Below is a small trained network, with its code and all its weights. Each question gives an input and a class and asks what happens when units are switched off, that is, made to give their printed mean instead of their output.

import numpy as np


def w(rows, s, z=0):
    codes = np.array(rows[::2]) - 128.0
    scale = np.full(codes.shape[1], s)
    scale[-1] = z or s
    return codes * scale


def norm(h):
    return h / np.sqrt((h * h).mean(-1, keepdims=True) + 1e-5)


def f(y):
    return y / 2 * (1 + np.tanh(0.7978845608 * (y + 0.044715 * y**3)))


def log_softmax(a):
    a = a - a.max(-1, keepdims=True)
    return a - np.log(np.exp(a).sum(-1, keepdims=True))


def net(x, mask):
    res = np.array(x, float).reshape(1, 3) / 4 @ E
    u = 0
    for l in range(4):
        y = f(norm(res) @ A[l][:, :-1].T + A[l][:, -1])
        res = res + np.where(mask[u : u + 9], y, B[l][:, -1]) @ B[l][:, :-1]
        u += 9
    return log_softmax(norm(res)[-1] @ U[:, :-1].T + U[:, -1])


A, B = {}, {}
E = w([
[115,114,89,243,3,145,91,141],'x0',
[8,176,178,173,139,82,204,128],'x1',
[132,11,108,118,120,111,227,79],'x2',
],0.0043)
A[0] = w([
[152,91,122,66,186,107,169,78,5],'L0N1',
[188,188,127,102,147,173,21,200,100],'L0N2',
[210,116,116,24,212,161,103,109,26],'L0N3',
[130,76,132,59,178,92,158,82,11],'L0N4',
[93,166,202,58,206,54,175,120,9],'L0N5',
[153,213,179,45,202,132,85,182,57],'L0N6',
[67,255,179,148,138,110,111,156,14],'L0N7',
[108,167,125,177,88,126,47,154,4],'L0N8',
[59,95,131,131,135,114,182,131,18],'L0N9',
],0.0051,0.0026)
B[0] = w([
[175,149,208,146,38,178,166,205,174],'L0N1',
[150,241,87,107,100,67,225,48,251],'L0N2',
[104,83,202,26,15,16,85,166,242],'L0N3',
[180,157,202,153,76,184,169,180,173],'L0N4',
[133,140,52,211,198,254,148,66,219],'L0N5',
[54,130,83,94,121,62,41,59,238],'L0N6',
[120,2,197,147,151,190,56,204,226],'L0N7',
[165,163,157,136,127,204,216,188,179],'L0N8',
[168,190,134,130,109,96,159,77,145],'L0N9',
],0.0045,0.003)
A[1] = w([
[126,147,126,158,87,84,58,168,76],'L1N1',
[86,112,103,134,215,231,33,107,1],'L1N2',
[188,154,106,107,133,154,74,165,95],'L1N3',
[140,89,189,132,100,87,116,254,50],'L1N4',
[117,33,50,162,102,105,125,85,40],'L1N5',
[231,128,24,149,89,157,92,91,65],'L1N6',
[196,7,107,105,116,147,98,143,74],'L1N7',
[196,18,110,110,122,129,106,142,69],'L1N8',
[142,79,100,128,117,122,48,143,109],'L1N9',
],0.006,0.0047)
B[1] = w([
[109,142,202,101,151,183,228,105,160],'L1N1',
[112,130,199,194,255,78,110,129,166],'L1N2',
[145,124,115,137,90,83,163,97,140],'L1N3',
[137,152,195,139,90,160,142,173,165],'L1N4',
[51,97,40,157,146,127,102,98,199],'L1N5',
[136,157,72,170,223,181,167,103,250],'L1N6',
[111,64,117,126,176,205,75,192,246],'L1N7',
[92,96,127,139,182,172,94,205,217],'L1N8',
[69,169,135,125,139,163,160,68,158],'L1N9',
],0.0054,0.0018)
A[2] = w([
[175,136,129,130,173,150,217,74,3],'L2N1',
[118,153,134,122,188,129,128,109,78],'L2N2',
[209,190,86,109,98,135,73,96,71],'L2N3',
[83,109,102,106,55,1,97,74,40],'L2N4',
[176,137,126,130,49,126,160,126,131],'L2N5',
[85,152,110,200,166,179,169,95,7],'L2N6',
[165,173,130,135,148,151,202,100,19],'L2N7',
[107,153,129,81,215,55,40,104,105],'L2N8',
[87,151,152,142,150,163,68,148,77],'L2N9',
],0.007,0.0038)
B[2] = w([
[91,201,219,118,53,191,200,82,137],'L2N1',
[147,71,175,173,139,141,144,111,131],'L2N2',
[176,175,66,114,45,70,161,96,186],'L2N3',
[109,157,89,74,30,25,131,110,232],'L2N4',
[113,130,154,129,252,92,110,114,221],'L2N5',
[187,97,159,3,99,91,81,117,219],'L2N6',
[128,129,151,152,108,173,200,72,138],'L2N7',
[112,66,166,86,184,122,51,46,251],'L2N8',
[120,151,113,197,178,163,110,133,162],'L2N9',
],0.0053,0.0024)
A[3] = w([
[157,204,175,74,107,73,191,94,134],'L3N1',
[143,45,156,37,161,104,111,130,76],'L3N2',
[103,170,42,185,87,60,176,88,63],'L3N3',
[227,148,156,108,148,208,109,148,123],'L3N4',
[126,119,76,153,54,47,179,120,44],'L3N5',
[126,133,136,168,126,164,146,158,141],'L3N6',
[228,85,175,70,89,126,136,237,25],'L3N7',
[104,149,195,174,92,164,93,255,47],'L3N8',
[220,216,53,175,111,141,207,117,2],'L3N9',
],0.0062,0.005)
B[3] = w([
[119,95,55,122,98,187,117,97,255],'L3N1',
[162,186,151,166,104,148,155,182,182],'L3N2',
[169,100,194,148,158,92,134,200,214],'L3N3',
[132,99,157,149,101,74,141,144,185],'L3N4',
[111,111,197,168,177,80,119,152,180],'L3N5',
[114,156,90,108,123,119,132,113,172],'L3N6',
[188,81,221,106,213,140,104,163,182],'L3N7',
[90,200,101,85,88,151,118,165,205],'L3N8',
[204,155,149,183,255,83,187,171,180],'L3N9',
],0.0082,0.0031)
U = w([
[148,162,101,35,68,60,72,75,237],'0',
[212,190,84,191,153,101,190,153,176],'1',
[76,126,190,150,224,142,62,89,52],'2',
[61,219,132,147,76,167,110,202,160],'3',
[194,82,204,72,118,166,119,214,42],'4',
[111,66,35,164,144,194,86,146,120],'5',
[111,125,158,117,96,189,217,57,181],'6',
[85,80,154,181,87,6,149,149,6],'7',
],0.017,0.0012)

Each question gives the input, the list of numbers given to net, and the class t.
The units are the neurons (one row each of A and B). Each row of codes is followed by its name. A weight is (code - 128) times the scale printed after its matrix; where a second scale follows, it is the last column's (A, B and U).
mask holds one flag per neuron, layer by layer. A switched-off neuron (its flag False) gives its mean, the last column of its row in B, instead of its output. The means were averaged over made-up inputs and are rounded, as every weight is.
A unit's drop is (log p(t) with every unit on - log p(t) with that unit switched off) / (log p(t) with every unit on - log p(t) with every unit switched off).
The circuit of an input: a set's keep is (log p(t) with only the set's units on - log p(t) with every unit switched off) / (log p(t) with every unit on - log p(t) with every unit switched off). Starting from the 12 units with the biggest drops (on a tie, the unit counted first), units are removed one at a time, each time the one whose removal leaves the highest keep (on an exact tie, the one counted first), for as long as the keep stays at least 0.8.
circuit, biggest first: the units of the circuit, biggest drop first
k most important neurons: the k neurons with the biggest drops, biggest first
top k neurons in layer l: the k neurons of layer l with the biggest drops, biggest first
drop of u: that unit's drop, to one decimal
input [1,-2,-8], class 1: 2 most important neurons : [L0N2, L0N8]
input [5,2,0], class 3: 3 most important neurons : [L0N2, L0N6, L0N5]
input [0,8,-7], class 2: circuit, biggest first : [L0N1, L0N4, L2N8]
input [1,-5,-8], class 1: top neuron in layer 1 : [L1N6]
input [-6,3,1], class 6: top 3 neurons in layer 0 : [L0N5, L0N4, L0N1]
input [2,1,0], class 3: 4 most important neurons : [L0N2, L0N5, L2N6, L3N8]
input [-1,8,1], class 6: 2 most important neurons : [L0N6, L0N9]
input [1,-8,5], class 5: top 2 neurons in layer 1 : [L1N6, L1N5]
input [5,3,0], class 3: 2 most important neurons : [L0N2, L0N6]
input [4,-1,0], class 1: top 2 neurons in layer 0 : [L0N7, L0N3]
input [-3,-3,0], class 0: 2 most important neurons : [L0N6, L0N7]
input [0,-5,-6], class 0: 2 most important neurons : [L0N6, L0N5]
input [-6,1,4], class 6: 3 most important neurons : [L0N5, L0N7, L2N1]
input [4,7,0], class 3: most important neuron : [L0N2]
input [0,2,-4], class 2: top 3 neurons in layer 0 : [L0N7, L0N3, L0N6]
input [1,2,0], class 3: 2 most important neurons : [L0N5, L0N6]
input [0,5,-6], class 2: 2 most important neurons : [L1N2, L0N3]
input [1,0,7], class 5: 2 most important neurons : [L0N2, L0N3]
input [-8,-4,0], class 0: top 3 neurons in layer 0 : [L0N6, L0N7, L0N8]
input [0,-5,-4], class 0: 2 most important neurons : [L0N3, L0N5]
input [-3,-1,-5], class 0: top neuron in layer 0 : [L0N2]
input [1,-6,4], class 5: drop of L1N6 : 0.1
input [3,4,0], class 3: drop of L0N2 : 0.2
